Here is a tiny trained network, its code and every weight. The questions are about switching its units off for an input and a target symbol, where a switched-off unit gives its printed mean instead of its output.

import numpy as np


def w(rows, s, z=0):
    codes = np.array(rows[::2]) - 128.0
    scale = np.full(codes.shape[1], s)
    scale[-1] = z or s
    return codes * scale


def norm(h):
    return h / np.sqrt((h * h).mean(-1, keepdims=True) + 1e-5)


def f(y):
    return np.maximum(y, 0)


def softmax(a):
    e = np.exp(a - a.max(-1, keepdims=True))
    return e / e.sum(-1, keepdims=True)


def log_softmax(a):
    a = a - a.max(-1, keepdims=True)
    return a - np.log(np.exp(a).sum(-1, keepdims=True))


def net(x, mask):
    ids = ['αγδεζηθλμξπστφψω'.index(c) for c in x.split()]
    T = len(ids)
    res = E[ids] + P[:T]
    r = norm(res)
    for j in range(3):
        rows = slice(2 * j, 2 * j + 2)
        q, k, v = (r @ M[0][rows].T for M in (Q, K, V))
        z = softmax(np.where(np.tri(T) > 0, q @ k.T / 2**0.5, -1e9)) @ v
        o = O[0][rows]
        res = res + np.where(mask[j], z, o[:, -1]) @ o[:, :-1]
    y = f(norm(res) @ A[0][:, :-1].T + A[0][:, -1])
    res = res + np.where(mask[3:15], y, B[0][:, -1]) @ B[0][:, :-1]
    return log_softmax(norm(res)[-1] @ U[:, :-1].T + U[:, -1])


Q, K, V, O, A, B = {}, {}, {}, {}, {}, {}
E = w([
[181,71,119],'α',
[247,187,148],'γ',
[155,130,123],'δ',
[91,139,152],'ε',
[206,232,201],'ζ',
[203,129,131],'η',
[193,86,8],'θ',
[178,107,157],'λ',
[119,171,71],'μ',
[167,168,122],'ξ',
[211,148,245],'π',
[103,87,97],'σ',
[160,88,157],'τ',
[147,153,162],'φ',
[74,107,204],'ψ',
[98,44,158],'ω',
],0.017)
P = w([
[25,100,222],'0',
[127,221,158],'1',
[239,152,58],'2',
[31,118,134],'3',
[120,234,99],'4',
[188,225,254],'5',
],0.006)
Q[0] = w([
[87,8,119],'H1',
[3,111,104],'H1',
[164,142,85],'H2',
[104,104,99],'H2',
[61,140,75],'H3',
[25,119,128],'H3',
],0.0069)
K[0] = w([
[77,94,230],'H1',
[3,102,253],'H1',
[148,61,158],'H2',
[44,166,70],'H2',
[169,65,188],'H3',
[40,195,120],'H3',
],0.0058)
V[0] = w([
[215,233,55],'H1',
[26,177,198],'H1',
[254,161,152],'H2',
[70,151,151],'H2',
[49,138,148],'H3',
[4,149,175],'H3',
],0.0056)
O[0] = w([
[146,105,191,190],'H1',
[111,194,74,50],'H1',
[152,69,106,252],'H2',
[170,226,4,92],'H2',
[184,43,174,68],'H3',
[115,52,76,44],'H3',
],0.0044,0.0043)
A[0] = w([
[87,130,125,62],'N1',
[213,55,139,153],'N2',
[173,156,126,159],'N3',
[213,94,133,99],'N4',
[174,123,77,142],'N5',
[86,100,100,202],'N6',
[147,217,136,37],'N7',
[161,140,169,72],'N8',
[41,53,159,90],'N9',
[134,208,230,153],'N10',
[154,79,174,218],'N11',
[88,1,96,253],'N12',
],0.0099,0.0029)
B[0] = w([
[59,194,136,133],'N1',
[49,143,175,254],'N2',
[223,106,50,186],'N3',
[77,123,103,224],'N4',
[136,98,251,156],'N5',
[192,103,62,145],'N6',
[150,167,149,156],'N7',
[54,106,184,186],'N8',
[254,147,63,159],'N9',
[145,29,41,243],'N10',
[99,220,93,240],'N11',
[162,175,161,178],'N12',
],0.0056,0.0076)
U = w([
[28,94,152,179],'α',
[140,159,124,42],'γ',
[139,153,94,63],'δ',
[79,208,71,181],'ε',
[163,200,132,22],'ζ',
[90,232,206,249],'η',
[80,56,47,152],'θ',
[177,134,129,253],'λ',
[165,174,145,92],'μ',
[146,114,71,43],'ξ',
[148,107,81,34],'π',
[128,244,81,107],'σ',
[52,157,83,164],'τ',
[210,180,145,55],'φ',
[144,13,131,184],'ψ',
[152,216,170,22],'ω',
],0.011,0.0047)

Each question gives the input, a string of symbols that net reads in full, and the target symbol t.
The units are the heads (2 rows each of Q, K, V and O) and the neurons (one row each of A and B). Each row of codes is followed by its name. A weight is (code - 128) times the scale printed after its matrix; where a second scale follows, it is the last column's (O, A, B and U).
mask holds one flag per unit, heads first, then neurons. A switched-off unit (its flag False) gives its mean, the last column of its rows in O or B, instead of its output. The means were averaged over made-up inputs and are rounded, as every weight is.
A unit's drop is (log p(t) with every unit on - log p(t) with that unit switched off) / (log p(t) with every unit on - log p(t) with every unit switched off).
The circuit of an input: a set's keep is (log p(t) with only the set's units on - log p(t) with every unit switched off) / (log p(t) with every unit on - log p(t) with every unit switched off). Starting from the 12 units with the biggest drops (on a tie, the unit counted first), units are removed one at a time, each time the one whose removal leaves the highest keep (on an exact tie, the one counted first), for as long as the keep stays at least 0.8.
circuit, biggest first: the units of the circuit, biggest drop first
top k neurons: the k neurons with the biggest drops, biggest first
which heads matter: for each layer, one digit per head in row order, 1 if its drop is at least 0.15 and else 0, layers parted by /
drop when u is switched off: that unit's drop, to one decimal
input λ λ μ θ ψ, target θ: which heads matter	101
input λ η τ, target η: top 2 neurons	N10, N2
input θ η μ η ψ, target θ: which heads matter	100
input λ η λ λ, target η: circuit, biggest first	N11, N12
input λ λ λ η, target α: which heads matter	001
input ω μ θ μ λ, target ψ: which heads matter	100
input π λ μ λ α, target η: top 2 neurons	N10, N2
input ξ η η λ λ, target ψ: top 2 neurons	N10, N12
input λ η λ τ α, target η: which heads matter	000
input η π λ λ, target η: top 2 neurons	N11, N12
input λ δ η η, target α: top neuron	N2
input μ λ λ φ, target θ: drop when N10 is switched off	1.2
input θ η φ τ τ, target α: drop when N12 is switched off	0.0
input λ λ λ φ, target θ: drop when N10 is switched off	1.4
